[128 = 0]

[151 136 133 127 125 130 118 131 148 136 129 117 187 136  96 128 143 129
 119 104 149 122 112 121 129 128 135 138 133 137 106 109 147 128 144 126
 120] | Z976 <84>
[114 125 146 197 101 136 142 129 101 114  88 104  57 121 151 127 148 143
 131 154  92 104 140 177 146 120 129  99 106 108  91 189 101  80 111 129
 108] | z949 <84>
[103 111 137 196 100 134 135 130 120 126 138 117 114 112 143 132 149 136
 129 127 111 111 124 131 127 125 137 113 135 116  93 199 116 110 119 124
  98] | z949 <84>
[124 107 110 173 108 137 162 125 111 161 125 114 116 128 182 136 121  92
 120 160 106 130 137 127 159  99 140 122 125 159  86 147 120  80 124 102
 108] | z949 <88>
[108 117 141 166 137 123 135 142 125 119 143 115  76 105 148 142 252 129
 139 125 149 102 130 156 137 123 165  72 119 125  84 187  89  82 118 105
  83] | z949 <84>
[137 115 119 177 118 129 151 125 119 155 116 131 130 101 149 131 135 130
 122 131 105 129 134 124 110  92 144 123 133 143  90 156 127  93  96  93
  98] | z949 <78>
[152 109 121 145 104  85 135 130 123 151 123 142 154 123  94 143  91 127
 149  91  87 123  95 110 121 123 121 170 142 121 109 141 185 145 134  79
 103] | Z976 <78>
[158 104 116 110 132 114 148 109 114 158 110 111 115 122 118 127 104  84
 130 128 139 120 130 120 135  96 163 123 136 139 108 140 164 105 123  67
  96] | Z976 <88>
[105 126 126 129 122 111 112 123 133 115 115 103 149 126  91 119 127 125
 153 136 133 122 114  53 122 127 138 158 127 118 141 147 157 123 134 117
 113] | Z976 <79>
[121 128 127 152 137 134 123 118 104 118 118 157 113 104 156 131 186 155
 123 134 123 138 145 108 147  74 138 123 159 122  93 175 119 117 108 120
 128] | z949 <88>
[ 51 121 125 153 102 139 129 126 117 110 119 110  98 123 135 114 171 137
 154 152 114 144 103 132 128  76 139 123 114  74 111 159  97 107  96  97
 111] | z949 <79>
[113 124 127 159 119 126 124 103 112 122 128 118 112 114 196 136 148 116
 128 149 120 147 147 155 115  98 144  96 123 139 112 110  88  99 118 121
 112] | z949 <88>
[ 71 141 135 173 115 133 135 118 123 146 129 125 113 109 154 117 175 150
 143 157  92 139 136 134 124 102 133 126 124 125 104 161  85  97 145 108
 105] | z949 <79>
[ 89 122 120 165 112 129 153  89 104 112 134 106 112 102 146 123 142 144
 147 168 114 138 128 141 131 168 152 128 134 123  90 124 104  97 114  75
 133] | z949 <79>
[ 75 143 140 149 115 143 127 129 116 122 145 140 123 103 133 137 148 144
 149 135 110 137 136 131 125 128 117 110 118 117 109 176 102 105 148 100
 135] | z949 <79>
[124 111 107 127  86 117 130 144 150 113 136  95 193 130  84 140 185 141
 161 112 165 114  97 135 110 129 116 170 136 107 113  95 147 132  74  99
 121] | Z976 <79>
[104 129 121 135 126 144 106 114 110 112 113 124 113  88 117 104 208 153
 136 156 128 144 139 138 130 155 132 118 137 108 116 160 122  92 123 101
 122] | z949 <79>
[110 141 133 143  90 133 130 132 117 114 134 119 158 131  91 126 173 156
 129 109 150 141 110 137 141 110 132 180 119 110 117 126 162 114 149 103
 125] | Z976 <79>
[145 124 119 150  96 112 123 123 124 106  91 102 105 139  97 105 140 119
 150 130 144 133 125 125 123 134 138 153 136 122 108 143 171  99 115  83
 100] | Z976 <79>
[ 99 139 136 183  90 129 117 106 122  84 125 140 116 134 143 102 142 170
 157 148 119 137 164 124 136  98 137 127 120 122 149 175  98 101 123 108
 114] | z949 <79>
[141 128 145 200 108 133 161 127 108 126 110 137  86 113 161 138 121 123
 129 148  98 127 143 124 161 120 125 103 143 132  85 153 121 105 115 135
 132] | z949 <84>
[104 136 128 183  93 140 136 130  73  77 136 121 115 112 135 123 178 158
 172 147  82 151 129 148 110 109 136 121 145 114  81 164 112 108 113 120
 116] | z949 <79>
[106 134 125 155  98 131 136 142 113 117 129 137 132 130 151 119 122 140
 147 169 117 138 147 164 129  94 130 110 131 113 108 127 107  97 119 131
 145] | z949 <88>
[ 98 111 125 210 114 147 153 121 107 144 124 100  84 115 155 137 191 103
 132 163 103 123 150 151 140 105 140  83 105 113  86 187 107  58 136  94
  83] | z949 <88>
[ 72 120 119 159 106 141 150 118  89 128 131 126 104 123 150 129 132 148
 125 153 126 143 134 146 142  96 130 136 162 126  85 113  94 110 143 106
 126] | z949 <88>
[ 89 137 135 145  98 132 144 116 106 109 133 138 105 110 145  86 112 138
 142 140  98 140 136 132 133 129 139 141 131 123  77 168 109 108 133  99
 113] | z949 <79>
[103 134 139 196 103 117 126 123 124 127 143 132 100  98 116 147 163 136
 133 132 117 111 128 146 121  95 137 115 125 104  99 180 117  87 118 104
  91] | z949 <84>
[ 87 128 130 149 143 142 112 114  91 119 140 126 132 118 138 120 158 138
 151 133 115 133 137 134 144  90 114 135 118  97 110 170  94 114 137 108
 121] | z949 <79>
[104 108 120 175 120  95 129 129 123 102 112 103 141 120 138 114 211 125
 152 142 134 137 125 135 105 106 152 110 142 111  83 147 125  92 130  66
  87] | z949 <79>
[ 96 131 127 163 106 140 138  94 114 128 130 110 111 112 130 135 141 147
 167 136 120 134 137 130 136 110 122 128 142 110 102 169 127  99 130  88
 110] | z949 <83>
[ 89 120 112 177 131 131 142 117  90 104 140 133 101 118 129 141 182 143
 137 146 132 139  98 132 136 105 108 110 146 122  98 164 114 119 121 134
 133] | z949 <84>
[ 74 135 132 159 100 142 143 115 101 107 130 121 116 109 142 124 125 185
 147 155  87 123 139 141 133 127 133 125 126 117 134 176  93  97 117  92
 130] | z949 <79>
[ 92 121 112 195  91 147 139 124 110 116 140 116  86 119 157 134 158 131
 127 229 117 139 146 177 133  92 127  98 120 128  91 152 105  81 114 127
 134] | z949 <88>
[135 124 151 154 136 129 105 118 117  93 145 131  99 107 122 126 218 132
 151  93 156 117 194 138 153  92 138 115 129 107 120 155 108 118 111  91
 118] | z949 <84>
[106 118 128 163 104 120 146 119 121 132 120 124 113 107 154 136 124 131
 121 146 106 128 115 138 141 129 136 149 143 115  98 165 110 106 127 118
 114] | z949 <78>
[116 113 134 114 123 123 132 115  98 106 117  98 127 125 130 125 139 126
 160 115 126 126  99 142 120 126 138 132 114 121 127 158 140 113 120  90
  90] | Z976 <79>
[ 94 130 119 161 126 137 129 117 108 126 129 114  96 109 152 121 206 142
 176 155 125 142 157 129 142  89 157  84 135 117 115 164 113  95  90  76
 113] | z949 <79>
[120 121 128 157 131 134 128 120 127 118 136  76 157 124 120 137 165 139
 132 134 140 124 150 150 153  96 132  94 135 124 122 143 115 106 122 127
 121] | z949 <84>
[103 128 123 139 159 124 107 118 117  94 139 119 113 127 145 116 207 146
 158 113 147 136 141 135 130 106 145 118 145 116 111 151 100 101 127  92
 115] | z949 <79>
[ 70 138 127 173 133 123 124 113 103 106 133 125 126 102 162 113 148 121
 137 146  94 169 133 116 121 113 139 128 144 117 107 167 100 124 124 112
 130] | z949 <79>
[104 116 142 205 119 136 153 119 104 121 133 122 102 115 152 149 153 130
 141 134 109 127 142 144 135  98 138 103 135 127  83 173 134  92 117 108
 120] | z949 <88>
[ 54 136 130 215 139 151 139 150 105 152 136  99  74 118 136 126 177 123
 148 149 108 112 130 139 125 144 152  77 110 124 112 182  82  87 110  76
  91] | z949 <79>
[ 79 134 119 189  93 129 130 106 106 119 136 108  98 106 158 117 163 129
 159 159 112 137 175 152 133  97 136 102  98 111  84 158  91  45 110  94
 120] | z949 <79>
[123 124 136 180 141 120 191 115 112 105 133 106  79 106 121 123 208 133
 147  93 112 113 121 141 135 143 127  82 149  95 103 185 131 102 131 123
  93] | z949 <84>
[110 103 137 170 128 143 127 124 118 127 130 149 113 112 169 125 205 132
 144 130 138 122 146 132 151  76 144 104 139 123 108 164 100 105 129 117
 121] | z949 <84>
[ 98 126 134 141 126 130 121 157 102  94 131 111 112 107 150 101 193 140
 168 138 110 143 130 113 145 126 146 132 129  86  98 177 151 100 120  83
 102] | z949 <79>
[131 112 126 168 133 125 146 122 108 144 120 135 137 120 138 120 156 120
 133 125 131 116 136 127 124 100 156 116 128 123  91 165 123 135 125 107
 106] | z949 <78>
[ 71 107 116 164  59 131 125 120 121 116 125  91 174 104  87 136 105 161
 157 120 129 119 112 126 140  91 132 182 110 101 110 143 160 100 144  65
 131] | Z976 <79>
[ 90 134 128 146 137 129 122 110 128 107 146 131  95 104 143 117 174 143
 148 144  98 132 133 119 140 117 157 127 139 107 103 195  97 115 118 111
 108] | z949 <79>
[103 125 136 152 116 122 110  77  89 102 130 123 108 113 122 113 183 152
 156 149 112 135 114 126 139 109 125 130 148 112 110 140 137  90 120  92
 105] | z949 <79>
[126 110 124 163 115 114 138 127 108 149 129 130 113 118 150 136 138 137
 117 121 105 129 140 122 131 114 133 145 141 134 102 162 121 104 126 114
 120] | z949 <78>
[155 134 131 142 117 154 102 154 156 105 125 135 135 149  82 127 182 164
 101 104 155 145 116 140 116 160 103 138  98 114 106  83 166 118 139 166
 135] | Z976 <84>
[133 112 119 172  96 151 129 128 113 137 105 125 125 112 126 113 196 138
 113 133 133 170 150 111 124  89 151 120 129 115  93 139 145  78 115  95
 114] | z949 <88>

[134 135 129 107 115  95 130 132 166 127 169 121 140 120 115 137 120 143
 144 126 142  82 159 116 120 131 129 141 128 125 101 130 147 131 128 135
 115] | <35> Z971
[125 125 132 113 128 102 125 123 180 134 156 131 133 109 132 123 141 132
 134 133 165  83 175 161 121 148 133 137 107 136 100  82 126 111  97 114
 123] | <35> Z971
[138 122 136 136  84 118 129 160 141  96 149 110 130 146 134 123 133  96
 114 135 170  98 144 115 125 129 138 135 109 108  82  81 109 110 119 141
 134] | <36> Z971
[128 120 128  98 116  95 130 130 175 137 161 133 144 101 126 149 129 144
 157 125 136  69 153 126 116 133 123 134 126 134 125 140 155 139 128 117
 121] | <35> Z971
[120 111 126 123  97 114 130 145 160 113 127 141 126 148 127 135 141 106
 130 143 130  97 117 134 123 117 130 115 118 127 129 128 111 117 119 132
 151] | <36> z552
[125 135 116 107 124 114 127 134 149 130 130 140 154  97 136 159 141 118
 152  99 102 118 125 114 127 122 117 130 163 144 167 147 156 171 132 112
 107] | <35> z552
[130 129 129 116 111 114 124 131 150 134 145 119 144 104 124 146 137 125
 139 131 149  95 145 131 125 135 122 129 139 134 132 113 140 137 134 125
 122] | <35> Z971
[151 128 128 119  94 106 127 131 147 116 163 110 137 107 109 134 138 128
 128 125 153  78 166 124 121 144 116 137 128 126 105  99 137 134 129 138
 120] | <35> Z971
[126 124 131 108 124 102 125 133 184 114 157  81 136 110 137 136 144 121
 159 125 166  84 164 153 120 152 133 124 123 141 114  92 125 120 140 113
 124] | <35> Z971
[143 133 120 113 108 113 122 147 148 127 139 129 141 112 115 147 122 139
 144 113 108  99 140 108 121 132 120 142 144 127 138 144 156 158 117 134
 111] | <35> Z971
[136 132 127 109 121 101 117 141 146 104 154  93 150  80 129 144 143 118
 131 109 156 106 163 127 128 149 123 141 144 153 106  69 138 140 147 122
 108] | <35> Z971
[146 133 124 111  96 108 124 139 165 119 161 120 139 123 117 135 127 133
 136 126 135  73 156 101 118 134  97 143 129 121 122 117 147 140 117 141
 125] | <35> Z971
